Below is a small trained network, with its code and all its weights. Each question gives an input and a target symbol and asks what happens when units are switched off, that is, made to give their printed mean instead of their output.

import numpy as np


def w(rows, s, z=0):
    codes = np.array(rows[::2]) - 128.0
    scale = np.full(codes.shape[1], s)
    scale[-1] = z or s
    return codes * scale


def norm(h):
    return h / np.sqrt((h * h).mean(-1, keepdims=True) + 1e-5)


def f(y):
    return y / 2 * (1 + np.tanh(0.7978845608 * (y + 0.044715 * y**3)))


def softmax(a):
    e = np.exp(a - a.max(-1, keepdims=True))
    return e / e.sum(-1, keepdims=True)


def log_softmax(a):
    a = a - a.max(-1, keepdims=True)
    return a - np.log(np.exp(a).sum(-1, keepdims=True))


def net(x, mask):
    ids = ['βεζηλξφ'.index(c) for c in x.split()]
    T = len(ids)
    res = E[ids] + P[:T]
    r = norm(res)
    for j in range(3):
        rows = slice(2 * j, 2 * j + 2)
        q, k, v = (r @ M[0][rows].T for M in (Q, K, V))
        z = softmax(np.where(np.tri(T) > 0, q @ k.T / 2**0.5, -1e9)) @ v
        o = O[0][rows]
        res = res + np.where(mask[j], z, o[:, -1]) @ o[:, :-1]
    y = f(norm(res) @ A[0][:, :-1].T + A[0][:, -1])
    res = res + np.where(mask[3:15], y, B[0][:, -1]) @ B[0][:, :-1]
    return log_softmax(norm(res)[-1] @ U[:, :-1].T + U[:, -1])


Q, K, V, O, A, B = {}, {}, {}, {}, {}, {}
E = w([
[60,153,237,174],'β',
[105,138,207,164],'ε',
[168,149,55,140],'ζ',
[128,156,237,110],'η',
[113,126,117,194],'λ',
[155,163,142,106],'ξ',
[174,71,253,213],'φ',
],0.018)
P = w([
[150,141,183,140],'0',
[107,72,101,121],'1',
[207,175,147,129],'2',
[92,136,141,143],'3',
[121,32,105,101],'4',
[195,172,114,105],'5',
[92,148,129,142],'6',
[121,3,103,88],'7',
[157,158,143,126],'8',
[95,145,127,149],'9',
[131,14,101,100],'10',
],0.015)
Q[0] = w([
[250,184,177,156],'H0',
[75,135,132,90],'H0',
[171,199,28,53],'H1',
[223,117,44,167],'H1',
[21,2,111,36],'H2',
[15,161,89,105],'H2',
],0.0087)
K[0] = w([
[57,71,104,43],'H0',
[170,135,76,199],'H0',
[143,215,30,91],'H1',
[145,8,20,60],'H1',
[121,254,163,130],'H2',
[135,130,182,143],'H2',
],0.0078)
V[0] = w([
[121,84,200,70],'H0',
[217,1,121,146],'H0',
[120,51,112,151],'H1',
[132,144,85,122],'H1',
[176,189,120,114],'H2',
[99,216,167,160],'H2',
],0.011)
O[0] = w([
[169,59,133,37,228],'H0',
[219,2,160,146,254],'H0',
[189,130,138,8,122],'H1',
[97,138,57,67,6],'H1',
[110,132,139,17,150],'H2',
[24,30,64,92,199],'H2',
],0.0096,0.0018)
A[0] = w([
[106,136,162,172,112],'N0',
[166,30,145,89,122],'N1',
[130,139,164,110,71],'N2',
[104,46,143,171,97],'N3',
[129,212,180,78,105],'N4',
[174,139,245,85,167],'N5',
[99,111,56,170,120],'N6',
[83,101,150,59,121],'N7',
[27,111,92,76,113],'N8',
[142,83,46,167,101],'N9',
[220,82,29,150,254],'N10',
[70,97,225,135,96],'N11',
],0.013,0.0087)
B[0] = w([
[140,144,229,93,153],'N0',
[44,210,139,165,192],'N1',
[150,94,150,138,120],'N2',
[183,182,109,158,165],'N3',
[137,68,55,139,133],'N4',
[21,114,101,177,220],'N5',
[167,135,149,227,142],'N6',
[195,103,168,196,166],'N7',
[173,254,144,118,170],'N8',
[158,105,62,102,144],'N9',
[61,97,108,64,246],'N10',
[168,99,57,116,197],'N11',
],0.0076,0.011)
U = w([
[202,225,184,115,220],'β',
[215,134,102,217,103],'ε',
[196,71,176,108,253],'ζ',
[109,114,153,139,130],'η',
[73,137,59,187,71],'λ',
[27,195,207,42,86],'ξ',
[87,1,160,106,69],'φ',
],0.01,0.0033)

Each question gives the input, a string of symbols that net reads in full, and the target symbol t.
The units are the heads (2 rows each of Q, K, V and O) and the neurons (one row each of A and B). Each row of codes is followed by its name. A weight is (code - 128) times the scale printed after its matrix; where a second scale follows, it is the last column's (O, A, B and U).
mask holds one flag per unit, heads first, then neurons. A switched-off unit (its flag False) gives its mean, the last column of its rows in O or B, instead of its output. The means were averaged over made-up inputs and are rounded, as every weight is.
A unit's drop is (log p(t) with every unit on - log p(t) with that unit switched off) / (log p(t) with every unit on - log p(t) with every unit switched off).
The circuit of an input: a set's keep is (log p(t) with only the set's units on - log p(t) with every unit switched off) / (log p(t) with every unit on - log p(t) with every unit switched off). Starting from the 12 units with the biggest drops (on a tie, the unit counted first), units are removed one at a time, each time the one whose removal leaves the highest keep (on an exact tie, the one counted first), for as long as the keep stays at least 0.8.
units of the circuit, in order: the units of the circuit, biggest drop first
k most important neurons: the k neurons with the biggest drops, biggest first
which heads matter: for each layer, one digit per head in row order, 1 if its drop is at least 0.15 and else 0, layers parted by /
input ζ λ ζ ξ λ β ξ ζ, target ξ: units of the circuit, in order -> [N8 H0 H2]
input β ξ λ ζ ξ ε ξ η, target ξ: units of the circuit, in order -> [H2 N8 H0]
input ζ φ φ η, target φ: which heads matter -> 000
input ε β ξ, target λ: units of the circuit, in order -> [H0 H1 N4]
input ε ζ ξ ε λ, target ξ: 3 most important neurons -> [N8 N1 N11]
input β ζ ζ ζ φ ε λ ε λ, target φ: units of the circuit, in order -> [H0 N10]
input λ ζ η ζ ξ λ, target ζ: units of the circuit, in order -> [H0]
input λ β η η ε β ξ, target β: units of the circuit, in order -> [H1 N5 N10]
input ζ φ φ ξ ξ ε ξ ξ ξ, target ζ: which heads matter -> 101
input ζ β β ε ξ ζ, target ζ: 3 most important neurons -> [N10 N1 N8]
input φ ξ ζ ξ φ ε ξ η ξ, target φ: which heads matter -> 100
input ξ ε λ, target φ: which heads matter -> 101
input ζ ε φ η β φ λ, target ε: units of the circuit, in order -> [N3 N5 N1]
input ε η φ, target φ: units of the circuit, in order -> [H0 N5]
input β ξ ζ, target ζ: units of the circuit, in order -> [H0]
input η η β η λ η ζ φ ξ ξ ε, target ξ: 3 most important neurons -> [N8 N1 N5]
input ζ ξ ξ η, target φ: units of the circuit, in order -> [N11 N4]
input ξ η ξ ξ ζ, target ξ: which heads matter -> 000
input φ ζ ζ λ, target ε: units of the circuit, in order -> [N5 N3]
input ε ζ λ, target β: units of the circuit, in order -> [H2]
input ζ ε ζ η β ε, target λ: 2 most important neurons -> [N5 N10]
input ξ λ ξ ζ ξ ξ ε ζ φ λ, target β: which heads matter -> 001
input ξ ε ξ ε λ ζ ζ ζ β ξ, target β: which heads matter -> 000
input ξ ξ η ξ η φ β η λ ξ ε, target ξ: which heads matter -> 101
